Here is a tiny trained network, its code and every weight. The questions are about switching its units off for an input and a target symbol, where a switched-off unit gives its printed mean instead of its output.

import numpy as np


def w(rows, s, z=0):
    codes = np.array(rows[::2]) - 128.0
    scale = np.full(codes.shape[1], s)
    scale[-1] = z or s
    return codes * scale


def f(y):
    return np.maximum(y, 0)


def softmax(a):
    e = np.exp(a - a.max(-1, keepdims=True))
    return e / e.sum(-1, keepdims=True)


def log_softmax(a):
    a = a - a.max(-1, keepdims=True)
    return a - np.log(np.exp(a).sum(-1, keepdims=True))


def net(x, mask):
    ids = ['δηθλμσφψ'.index(c) for c in x.split()]
    T = len(ids)
    res = E[ids] + P[:T]
    u = 0
    for l in range(2):
        r = res
        for j in range(2):
            rows = slice(2 * j, 2 * j + 2)
            q, k, v = (r @ M[l][rows].T for M in (Q, K, V))
            z = softmax(np.where(np.tri(T) > 0, q @ k.T / 2**0.5, -1e9)) @ v
            o = O[l][rows]
            res = res + np.where(mask[u + j], z, o[:, -1]) @ o[:, :-1]
        u += 2
        y = f(res @ A[l][:, :-1].T + A[l][:, -1])
        res = res + np.where(mask[u : u + 12], y, B[l][:, -1]) @ B[l][:, :-1]
        u += 12
    return log_softmax(res[-1] @ U[:, :-1].T + U[:, -1])


Q, K, V, O, A, B = {}, {}, {}, {}, {}, {}
E = w([
[132,135,102],'δ',
[250,118,53],'η',
[90,159,210],'θ',
[35,149,117],'λ',
[118,132,160],'μ',
[127,123,149],'σ',
[134,213,187],'φ',
[92,142,181],'ψ',
],0.022)
P = w([
[123,121,94],'0',
[146,115,165],'1',
[60,120,167],'2',
[112,186,81],'3',
[165,59,202],'4',
[56,84,164],'5',
[109,186,89],'6',
[189,36,224],'7',
[53,54,166],'8',
[106,187,93],'9',
[206,2,235],'10',
[45,11,172],'11',
],0.011)
Q[0] = w([
[17,37,68],'L0H0',
[189,103,4],'L0H0',
[219,254,172],'L0H1',
[96,68,156],'L0H1',
],0.0085)
K[0] = w([
[78,9,194],'L0H0',
[194,139,141],'L0H0',
[128,190,237],'L0H1',
[150,88,222],'L0H1',
],0.011)
V[0] = w([
[50,59,121],'L0H0',
[135,159,57],'L0H0',
[76,255,168],'L0H1',
[147,128,204],'L0H1',
],0.0077)
O[0] = w([
[194,254,101,155],'L0H0',
[160,38,95,94],'L0H0',
[102,63,128,249],'L0H1',
[153,89,50,221],'L0H1',
],0.0072,0.002)
A[0] = w([
[115,74,174,126],'L0N0',
[128,155,195,253],'L0N1',
[196,91,62,153],'L0N2',
[171,208,122,160],'L0N3',
[81,60,140,155],'L0N4',
[206,145,46,13],'L0N5',
[206,120,168,123],'L0N6',
[9,229,156,254],'L0N7',
[63,103,139,236],'L0N8',
[139,179,63,220],'L0N9',
[145,193,101,211],'L0N10',
[80,80,114,226],'L0N11',
],0.012,0.0031)
B[0] = w([
[163,170,160,167],'L0N0',
[148,21,93,193],'L0N1',
[98,225,160,174],'L0N2',
[145,180,52,144],'L0N3',
[128,205,106,164],'L0N4',
[66,110,96,152],'L0N5',
[88,2,252,164],'L0N6',
[37,40,173,245],'L0N7',
[124,105,94,180],'L0N8',
[184,132,32,158],'L0N9',
[168,168,59,154],'L0N10',
[196,117,139,167],'L0N11',
],0.007,0.011)
Q[1] = w([
[95,76,114],'L1H0',
[122,104,163],'L1H0',
[8,194,92],'L1H1',
[128,164,158],'L1H1',
],0.011)
K[1] = w([
[224,97,93],'L1H0',
[143,109,69],'L1H0',
[62,5,2],'L1H1',
[101,50,214],'L1H1',
],0.0078)
V[1] = w([
[181,83,107],'L1H0',
[41,143,68],'L1H0',
[110,34,158],'L1H1',
[1,254,151],'L1H1',
],0.0069)
O[1] = w([
[146,60,80,152],'L1H0',
[126,240,129,162],'L1H0',
[3,82,45,255],'L1H1',
[148,227,226,78],'L1H1',
],0.0066,0.0056)
A[1] = w([
[39,138,211,43],'L1N0',
[71,117,175,35],'L1N1',
[95,78,182,30],'L1N2',
[188,151,84,114],'L1N3',
[207,250,90,16],'L1N4',
[209,78,144,171],'L1N5',
[82,63,165,95],'L1N6',
[237,119,236,170],'L1N7',
[213,191,42,100],'L1N8',
[150,129,151,254],'L1N9',
[86,196,119,92],'L1N10',
[62,146,97,99],'L1N11',
],0.012,0.0068)
B[1] = w([
[169,102,117,192],'L1N0',
[147,131,74,174],'L1N1',
[151,145,84,196],'L1N2',
[138,52,145,140],'L1N3',
[188,177,63,140],'L1N4',
[139,183,106,163],'L1N5',
[137,163,179,247],'L1N6',
[191,214,254,135],'L1N7',
[152,64,221,153],'L1N8',
[89,117,81,160],'L1N9',
[114,127,89,140],'L1N10',
[155,160,174,177],'L1N11',
],0.013,0.015)
U = w([
[64,119,180,183],'δ',
[125,123,17,100],'η',
[188,136,133,1],'θ',
[152,221,76,243],'λ',
[113,96,162,190],'μ',
[105,56,140,162],'σ',
[125,123,171,42],'φ',
[162,210,249,81],'ψ',
],0.016,0.0041)

Each question gives the input, a string of symbols that net reads in full, and the target symbol t.
The units are the heads (2 rows each of Q, K, V and O) and the neurons (one row each of A and B). Each row of codes is followed by its name. A weight is (code - 128) times the scale printed after its matrix; where a second scale follows, it is the last column's (O, A, B and U).
mask holds one flag per unit, layer by layer, with each layer's heads first. A switched-off unit (its flag False) gives its mean, the last column of its rows in O or B, instead of its output. The means were averaged over made-up inputs and are rounded, as every weight is.
A unit's drop is (log p(t) with every unit on - log p(t) with that unit switched off) / (log p(t) with every unit on - log p(t) with every unit switched off).
The circuit of an input: a set's keep is (log p(t) with only the set's units on - log p(t) with every unit switched off) / (log p(t) with every unit on - log p(t) with every unit switched off). Starting from the 12 units with the biggest drops (on a tie, the unit counted first), units are removed one at a time, each time the one whose removal leaves the highest keep (on an exact tie, the one counted first), for as long as the keep stays at least 0.8.
circuit, biggest first: the units of the circuit, biggest drop first
k most important neurons: the k neurons with the biggest drops, biggest first
top k neurons in layer l: the k neurons of layer l with the biggest drops, biggest first
input μ δ δ ψ δ δ μ, target δ: circuit, biggest first : L1N2, L0N7, L1N4
input η δ δ δ δ θ δ, target σ: most important neuron : L1N8
input φ δ η μ σ, target ψ: 3 most important neurons : L0N1, L0N7, L1N7
input θ δ δ δ η, target ψ: 2 most important neurons : L0N1, L1N7
input λ δ μ δ λ, target ψ: 2 most important neurons : L1N6, L1N11
input δ σ δ δ δ σ σ δ, target ψ: 3 most important neurons : L0N7, L1N7, L0N1
input δ λ μ δ η δ δ σ μ δ η δ, target η: top 2 neurons in layer 1 : L1N6, L1N8
input δ δ η σ λ ψ, target ψ: 2 most important neurons : L1N6, L1N11
input η φ λ, target λ: 2 most important neurons : L1N11, L1N1
input φ δ σ φ δ δ σ, target δ: circuit, biggest first : L1N2, L1N0, L1N1
input φ σ δ, target δ: top 3 neurons in layer 1 : L1N0, L1N2, L1N1
input ψ σ μ δ η η δ, target σ: top 2 neurons in layer 1 : L1N8, L1N6
input δ θ θ δ θ σ δ δ λ σ σ, target ψ: 3 most important neurons : L0N7, L1N7, L1N6
input δ δ δ μ μ, target ψ: top 3 neurons in layer 0 : L0N1, L0N7, L0N8
input θ δ δ η, target σ: 3 most important neurons : L0N5, L0N7, L1N8
input δ δ δ δ μ δ μ, target δ: circuit, biggest first : L1N2, L1N4, L1N5
input θ σ δ, target δ: top 2 neurons in layer 1 : L1N2, L1N0
input δ μ θ λ δ μ φ η, target ψ: 2 most important neurons : L0N7, L1N7
input δ ψ μ σ δ δ λ μ, target ψ: 3 most important neurons : L0N1, L1N7, L1N6
input σ μ δ δ μ δ δ, target θ: circuit, biggest first : L1N8, L1H1, L0N9, L0N10
input δ δ σ δ σ η δ δ δ δ δ, target ψ: 3 most important neurons : L0N7, L0N1, L1N7
input δ ψ θ δ δ δ σ, target η: 2 most important neurons : L1N6, L0N6
input σ σ λ, target λ: 2 most important neurons : L1N1, L1N11
input σ δ δ σ δ σ μ θ σ η, target σ: top 2 neurons in layer 0 : L0N7, L0N9
input φ σ δ μ φ σ η δ δ μ δ θ, target θ: top 2 neurons in layer 0 : L0N2, L0N7
input θ σ σ δ δ λ δ δ ψ, target ψ: 4 most important neurons : L1N6, L1N11, L0N7, L0N1
input δ δ σ δ, target θ: top 4 neurons in layer 0 : L0N9, L0N1, L0N6, L0N10
input δ δ σ σ, target η: top 3 neurons in layer 0 : L0N6, L0N4, L0N2
input δ η μ μ ψ σ δ φ θ, target θ: top neuron in layer 0 : L0N7
